[[ 28.8 -20.0 -30.2 -38.7  13.6   8.7]
 [ -2.8  29.1 -15.3  -4.9  -5.8   6.6]
 [-17.1  10.5  38.7  36.2 -17.4  -1.6]
 [-29.0  23.7  49.5  50.6 -23.9  -6.2]
 [  0.2 -25.2  -5.2 -10.3  25.6  -3.2]
 [  0.8   9.0 -14.4  -3.8  -6.7  18.5]
 [  2.7   8.5 -16.9  -5.1  -7.9  17.5]]
->
[[  8.7   6.6  -1.6  -6.2  -3.2  18.5  17.5]
 [ 13.6  -5.8 -17.4 -23.9  25.6  -6.7  -7.9]
 [-38.7  -4.9  36.2  50.6 -10.3  -3.8  -5.1]
 [-30.2 -15.3  38.7  49.5  -5.2 -14.4 -16.9]
 [-20.0  29.1  10.5  23.7 -25.2   9.0   8.5]
 [ 28.8  -2.8 -17.1 -29.0   0.2   0.8   2.7]]

[[ 10.6  12.9  35.4 -20.8  22.6 -14.6  47.5 -24.5  16.7  17.9]
 [  8.4 -38.5  -7.4   2.0 -12.1  -4.9 -42.1  12.3 -37.7  31.2]]
->
[[ 17.9  31.2]
 [ 16.7 -37.7]
 [-24.5  12.3]
 [ 47.5 -42.1]
 [-14.6  -4.9]
 [ 22.6 -12.1]
 [-20.8   2.0]
 [ 35.4  -7.4]
 [ 12.9 -38.5]
 [ 10.6   8.4]]

[[ 21.5 -44.1  21.9 -33.4]
 [  5.7 -13.6   8.8 -13.5]
 [-15.5  30.6 -12.7  21.7]
 [ -6.1  36.4 -42.8  49.5]
 [ 15.9 -30.5  13.2 -21.0]
 [ -9.8  38.5 -37.0  45.8]
 [  8.0 -26.3  23.1 -29.2]
 [ -5.5  -7.8  24.3 -23.8]
 [  6.1 -36.7  42.2 -49.1]
 [  7.7  -4.2 -10.1   7.2]
 [-13.7  39.9 -32.2  41.9]
 [  9.8 -38.5  37.4 -45.4]]
->
[[-33.4 -13.5  21.7  49.5 -21.0  45.8 -29.2 -23.8 -49.1   7.2  41.9 -45.4]
 [ 21.9   8.8 -12.7 -42.8  13.2 -37.0  23.1  24.3  42.2 -10.1 -32.2  37.4]
 [-44.1 -13.6  30.6  36.4 -30.5  38.5 -26.3  -7.8 -36.7  -4.2  39.9 -38.5]
 [ 21.5   5.7 -15.5  -6.1  15.9  -9.8   8.0  -5.5   6.1   7.7 -13.7   9.8]]

[[ 48.3  23.2 -55.8]
 [ 39.4   0.8  -2.5]
 [ 20.4  16.0  39.9]
 [-46.1 -40.1 -21.4]
 [-36.5  17.6  -3.6]
 [ 32.7 -14.2  29.5]
 [-20.0 -46.3  34.2]
 [-31.7  -5.9  36.5]
 [ 45.7 -27.6  29.1]]
->
[[-55.8  -2.5  39.9 -21.4  -3.6  29.5  34.2  36.5  29.1]
 [ 23.2   0.8  16.0 -40.1  17.6 -14.2 -46.3  -5.9 -27.6]
 [ 48.3  39.4  20.4 -46.1 -36.5  32.7 -20.0 -31.7  45.7]]

[[ 13.1  23.2   3.7  22.7   6.8   0.1  12.1 -17.3 -16.2]
 [ -8.0 -11.0  -2.5  -4.8  -2.7  24.8  -5.7 -31.9  36.8]
 [-26.9  -3.8  -2.3 -27.1  14.6  36.0  -7.6 -35.5  24.4]
 [ 47.8 -31.9   6.1   6.0  -5.6  25.5  -9.9  -2.9  10.9]
 [ 22.2 -25.1  -9.2 -15.8  -1.6  -1.9  32.0  28.1 -44.8]]
->
[[-16.2  36.8  24.4  10.9 -44.8]
 [-17.3 -31.9 -35.5  -2.9  28.1]
 [ 12.1  -5.7  -7.6  -9.9  32.0]
 [  0.1  24.8  36.0  25.5  -1.9]
 [  6.8  -2.7  14.6  -5.6  -1.6]
 [ 22.7  -4.8 -27.1   6.0 -15.8]
 [  3.7  -2.5  -2.3   6.1  -9.2]
 [ 23.2 -11.0  -3.8 -31.9 -25.1]
 [ 13.1  -8.0 -26.9  47.8  22.2]]

[[ -1.6   2.6  -3.6]
 [  1.7   6.1   3.2]
 [-25.8 -38.0 -50.2]
 [ 14.4  17.2  18.6]
 [ 16.8  19.5  23.6]
 [-19.0 -26.0 -29.4]
 [  0.1   3.7  -6.5]
 [ 21.6  42.3  44.6]]
->
[[ -3.6   3.2 -50.2  18.6  23.6 -29.4  -6.5  44.6]
 [  2.6   6.1 -38.0  17.2  19.5 -26.0   3.7  42.3]
 [ -1.6   1.7 -25.8  14.4  16.8 -19.0   0.1  21.6]]

[[ -5.3 -10.9  13.0]
 [-10.0 -54.3  28.4]]
->
[[ 13.0  28.4]
 [-10.9 -54.3]
 [ -5.3 -10.0]]

[[  8.7  -5.1   4.6  19.1   6.2   8.4 -16.9 -13.4  51.4   6.0   7.0 -20.4
    9.4  -0.8]
 [ 37.7   0.7   0.3   6.2  -9.7 -15.7  14.1  16.1 -35.4  -2.6  -1.3  43.8
   -6.9   0.8]]
->
[[ -0.8   0.8]
 [  9.4  -6.9]
 [-20.4  43.8]
 [  7.0  -1.3]
 [  6.0  -2.6]
 [ 51.4 -35.4]
 [-13.4  16.1]
 [-16.9  14.1]
 [  8.4 -15.7]
 [  6.2  -9.7]
 [ 19.1   6.2]
 [  4.6   0.3]
 [ -5.1   0.7]
 [  8.7  37.7]]
